[  3.9 -24.6 -45.6  63.1 -17.5 -25.7  17.4  48.3 -26.4 -10.7 -28.3 -20.6
  -2.5 -22.1  12.3  -8.4  11.0   0.8 -15.3  52.5 -24.8 -15.4  19.7 -18.2
 -11.6  18.3  20.7   6.8   7.8 -25.6 -10.2  -5.2  -5.0  29.4  20.1  -0.7
 -47.2   7.4  -5.3   7.3 -36.1 -42.5 -21.4  87.7 -10.1  10.0   4.8 -17.2
 -47.4]  fonog
[ -2.5 -29.2 -35.2  62.5 -22.5 -27.5  29.0  53.5 -30.3 -25.1 -41.4  14.5
  -6.7 -11.3  32.0   2.8  -3.2   3.6 -14.9  65.1 -18.2 -19.3  17.4  -3.8
  30.3  32.5  34.9  -1.5  -0.3 -35.0   0.8 -20.6  -5.4  32.1  25.3   4.5
 -58.8  15.3   4.7  22.3 -28.0 -20.2 -16.8  78.0 -13.7   8.5  13.1 -18.1
 -36.5]  Kevo
[ 31.0 -22.6 -22.9  58.3 -23.1  17.4  35.7  46.4 -16.9 -40.6 -60.9  16.9
  -9.0  -4.0 -18.1   2.4 -12.3   8.3 -22.4  73.6 -13.1 -14.1   2.4   1.9
  37.9  39.8  17.3  -9.9 -18.2 -41.8  -7.9 -30.7   4.8   3.9  24.4  -2.4
 -68.5  16.5   3.3  10.1 -27.8  -7.5 -10.4  60.0  -8.5  22.7  18.2  -5.4
 -32.8]  lipe
asked: [ 31.0 -22.6 -22.9  58.3 -23.1  17.4  35.7  46.4 -16.9 -40.6 -60.9  16.9
  -9.0  -4.0 -18.1   2.4 -12.3   8.3 -22.4  73.6 -13.1 -14.1   2.4   1.9
  37.9  39.8  17.3  -9.9 -18.2 -41.8  -7.9 -30.7   4.8   3.9  24.4  -2.4
 -68.5  16.5   3.3  10.1 -27.8  -7.5 -10.4  60.0  -8.5  22.7  18.2  -5.4
 -32.8] -> lipe
asked: [  3.9 -24.6 -45.6  63.1 -17.5 -25.7  17.4  48.3 -26.4 -10.7 -28.3 -20.6
  -2.5 -22.1  12.3  -8.4  11.0   0.8 -15.3  52.5 -24.8 -15.4  19.7 -18.2
 -11.6  18.3  20.7   6.8   7.8 -25.6 -10.2  -5.2  -5.0  29.4  20.1  -0.7
 -47.2   7.4  -5.3   7.3 -36.1 -42.5 -21.4  87.7 -10.1  10.0   4.8 -17.2
 -47.4] -> fonog

[ 25.4 -18.5  29.7 -16.2 -78.6] -> supab
[  0.5   3.0  -4.1 -18.1  -6.7] -> tud
[ -5.8 -25.6   3.1 -19.5  37.0] -> fiz
[ -2.8  -4.2  22.1 -25.2 -32.6] -> bidaf
[  3.1 -30.0  25.5  -4.2 -47.1] -> dipet
[-11.8   0.2 -17.1   0.8  -5.8] -> romo
[  0.1 -29.9  25.6  -4.1   9.0] -> zipu
[17.3  0.2 29.7  0.2 -0.8] -> kol
[ -5.8 -25.6   3.1 -19.5 -39.6] -> rede
[-11.8   0.1   0.2   0.8  37.0] -> bisot
both dipet bidaf:  -> [-4.2]
asked: [  0.5   3.0  -4.1 -18.1  -6.7] -> tud
both bisot kol:  -> [0.2]
both rede romo:  -> [-5.8]
both kol bisot:  -> [0.2]
both rede dipet:  -> [3.1]

